Here is a tiny trained network, its code and every weight. The questions are about switching its units off for an input and a target symbol, where a switched-off unit gives its printed mean instead of its output.

import numpy as np


def w(rows, s, z=0):
    codes = np.array(rows[::2]) - 128.0
    scale = np.full(codes.shape[1], s)
    scale[-1] = z or s
    return codes * scale


def f(y):
    return y / 2 * (1 + np.tanh(0.7978845608 * (y + 0.044715 * y**3)))


def softmax(a):
    e = np.exp(a - a.max(-1, keepdims=True))
    return e / e.sum(-1, keepdims=True)


def log_softmax(a):
    a = a - a.max(-1, keepdims=True)
    return a - np.log(np.exp(a).sum(-1, keepdims=True))


def net(x, mask):
    ids = ['γεθλπφψ'.index(c) for c in x.split()]
    T = len(ids)
    res = E[ids] + P[:T]
    u = 0
    for l in range(2):
        q, k, v = (res @ M[l].T for M in (Q, K, V))
        z = softmax(np.where(np.tri(T) > 0, q @ k.T / 2**0.5, -1e9)) @ v
        res = res + np.where(mask[u], z, O[l][:, -1]) @ O[l][:, :-1]
        u += 1
        y = f(res @ A[l][:, :-1].T + A[l][:, -1])
        res = res + np.where(mask[u : u + 4], y, B[l][:, -1]) @ B[l][:, :-1]
        u += 4
    return log_softmax(res[-1] @ U[:, :-1].T + U[:, -1])


Q, K, V, O, A, B = {}, {}, {}, {}, {}, {}
E = w([
[177,53,74,119,150,146],'γ',
[217,118,133,119,98,189],'ε',
[239,32,111,135,171,76],'θ',
[201,170,54,42,128,58],'λ',
[129,65,108,188,154,163],'π',
[192,160,135,68,95,92],'φ',
[129,142,72,252,138,62],'ψ',
],0.013)
P = w([
[231,165,137,252,195,250],'0',
[255,103,60,203,136,59],'1',
[177,104,67,216,141,106],'2',
[139,78,65,230,159,131],'3',
[64,71,52,89,146,166],'4',
[232,105,143,101,130,86],'5',
[153,86,100,91,149,127],'6',
[219,115,95,94,168,38],'7',
[173,103,132,111,130,107],'8',
],0.0068)
Q[0] = w([
[96,155,189,8,109,140],'0.h0',
[155,143,141,127,143,255],'0.h0',
],0.0079)
K[0] = w([
[154,2,72,146,115,49],'0.h0',
[238,168,195,127,173,110],'0.h0',
],0.0052)
V[0] = w([
[190,155,15,95,46,2],'0.h0',
[75,81,75,51,45,199],'0.h0',
],0.0049)
O[0] = w([
[244,169,119,207,118,1,255],'0.h0',
[61,148,113,173,24,106,10],'0.h0',
],0.0086,0.003)
A[0] = w([
[166,118,181,103,180,254,127],'0.n0',
[158,66,122,156,208,121,207],'0.n1',
[201,58,193,24,119,54,160],'0.n2',
[155,180,90,175,143,148,252],'0.n3',
],0.0083,0.0024)
B[0] = w([
[130,89,102,121,76,223,164],'0.n0',
[141,121,116,222,162,66,248],'0.n1',
[64,129,75,93,145,174,255],'0.n2',
[244,44,141,42,199,138,197],'0.n3',
],0.011,0.0091)
Q[1] = w([
[213,51,165,165,193,168],'1.h0',
[90,9,212,99,126,121],'1.h0',
],0.011)
K[1] = w([
[242,106,156,123,250,255],'1.h0',
[197,43,138,130,102,126],'1.h0',
],0.007)
V[1] = w([
[241,182,153,151,151,1],'1.h0',
[167,152,227,4,37,239],'1.h0',
],0.0059)
O[1] = w([
[250,142,125,170,114,186,6],'1.h0',
[79,136,41,135,78,84,186],'1.h0',
],0.014,0.0019)
A[1] = w([
[182,138,111,175,179,164,82],'1.n0',
[156,4,132,148,183,143,229],'1.n1',
[113,105,183,133,150,155,251],'1.n2',
[149,96,155,104,194,134,60],'1.n3',
],0.011,0.0025)
B[1] = w([
[56,221,145,156,110,172,255],'1.n0',
[135,84,134,143,189,45,254],'1.n1',
[136,121,149,213,116,75,153],'1.n2',
[152,146,246,150,30,77,200],'1.n3',
],0.011,0.026)
U = w([
[250,73,139,125,106,92,170],'γ',
[165,169,126,150,49,104,241],'ε',
[168,116,212,99,95,90,12],'θ',
[123,254,123,168,188,175,46],'λ',
[73,196,204,90,236,166,146],'π',
[216,173,68,184,193,166,237],'φ',
[101,194,202,132,134,147,1],'ψ',
],0.0067,0.004)

Each question gives the input, a string of symbols that net reads in full, and the target symbol t.
The units are the heads (2 rows each of Q, K, V and O) and the neurons (one row each of A and B). Each row of codes is followed by its name. A weight is (code - 128) times the scale printed after its matrix; where a second scale follows, it is the last column's (O, A, B and U).
mask holds one flag per unit, layer by layer, with each layer's heads first. A switched-off unit (its flag False) gives its mean, the last column of its rows in O or B, instead of its output. The means were averaged over made-up inputs and are rounded, as every weight is.
A unit's drop is (log p(t) with every unit on - log p(t) with that unit switched off) / (log p(t) with every unit on - log p(t) with every unit switched off).
The circuit of an input: a set's keep is (log p(t) with only the set's units on - log p(t) with every unit switched off) / (log p(t) with every unit on - log p(t) with every unit switched off). Starting from all 10 units, units are removed one at a time, each time the one whose removal leaves the highest keep (on an exact tie, the one counted first), for as long as the keep stays at least 0.8.
circuit, biggest first: the units of the circuit, biggest drop first
unit that matters most: the unit with the biggest drop
k most important neurons: the k neurons with the biggest drops, biggest first
k most important neurons of layer l: the k neurons of layer l with the biggest drops, biggest first
input γ ε π θ, target γ: unit that matters most : 1.n0
input φ λ λ λ φ, target λ: circuit, biggest first : (1.h0, 1.n0, 0.h0, 0.n2)
input λ θ γ, target λ: circuit, biggest first : (1.n0, 1.h0)
input π φ ε ε π π, target π: circuit, biggest first : (1.h0, 0.h0)
input φ γ γ ε φ ψ γ γ θ, target φ: circuit, biggest first : (1.n3, 1.h0, 0.n1, 0.n3)
input φ ε ε, target φ: circuit, biggest first : (1.n3, 1.h0, 0.n1)
input θ φ ψ π, target θ: 3 most important neurons of layer 0 : (0.n1, 0.n0, 0.n2)
input γ ε φ, target γ: 4 most important neurons : (1.n0, 0.n0, 0.n2, 0.n1)
input ψ φ γ, target ψ: 2 most important neurons of layer 0 : (0.n1, 0.n2)
input θ ε λ ψ λ ψ, target θ: 2 most important neurons of layer 0 : (0.n1, 0.n3)
input ε ε π π γ ψ λ γ, target ε: 4 most important neurons : (0.n0, 1.n0, 1.n1, 0.n1)
input γ ψ φ γ π ψ, target γ: 4 most important neurons : (1.n0, 0.n0, 0.n2, 0.n3)
input π ε ψ, target π: circuit, biggest first : (0.h0, 1.h0)
input θ π φ γ λ φ φ λ ε, target θ: circuit, biggest first : (1.h0, 0.n1, 1.n3)
input λ γ φ ψ θ γ, target λ: circuit, biggest first : (1.n0, 1.h0, 0.h0)
input γ ε φ γ ψ φ λ π, target γ: circuit, biggest first : (1.n0)
input ε ε ε φ ε ε λ, target φ: 2 most important neurons : (1.n3, 1.n0)
input λ θ λ λ, target λ: 2 most important neurons : (1.n0, 0.n0)
input ψ λ φ π, target ψ: 4 most important neurons : (1.n0, 1.n3, 0.n1, 0.n2)
input π λ θ λ γ θ θ, target π: unit that matters most : 0.n0
input θ φ ψ λ π ψ, target θ: 2 most important neurons : (0.n1, 1.n3)
input ε γ φ ε ε θ, target ε: 3 most important neurons : (0.n0, 1.n0, 1.n1)
input ψ λ ε, target ψ: 2 most important neurons : (1.n0, 1.n3)
input φ γ ψ φ ε θ ψ ε γ, target φ: 3 most important neurons : (1.n3, 0.n1, 0.n3)
input λ ψ θ, target λ: circuit, biggest first : (1.n0, 1.h0)
input λ π ε, target λ: 3 most important neurons : (1.n0, 0.n3, 0.n0)
input γ φ ψ, target γ: 2 most important neurons of layer 0 : (0.n0, 0.n3)
input π γ ε γ θ π γ θ, target π: 2 most important neurons : (0.n0, 1.n3)
input π λ ε λ, target π: 3 most important neurons : (0.n0, 1.n3, 0.n3)
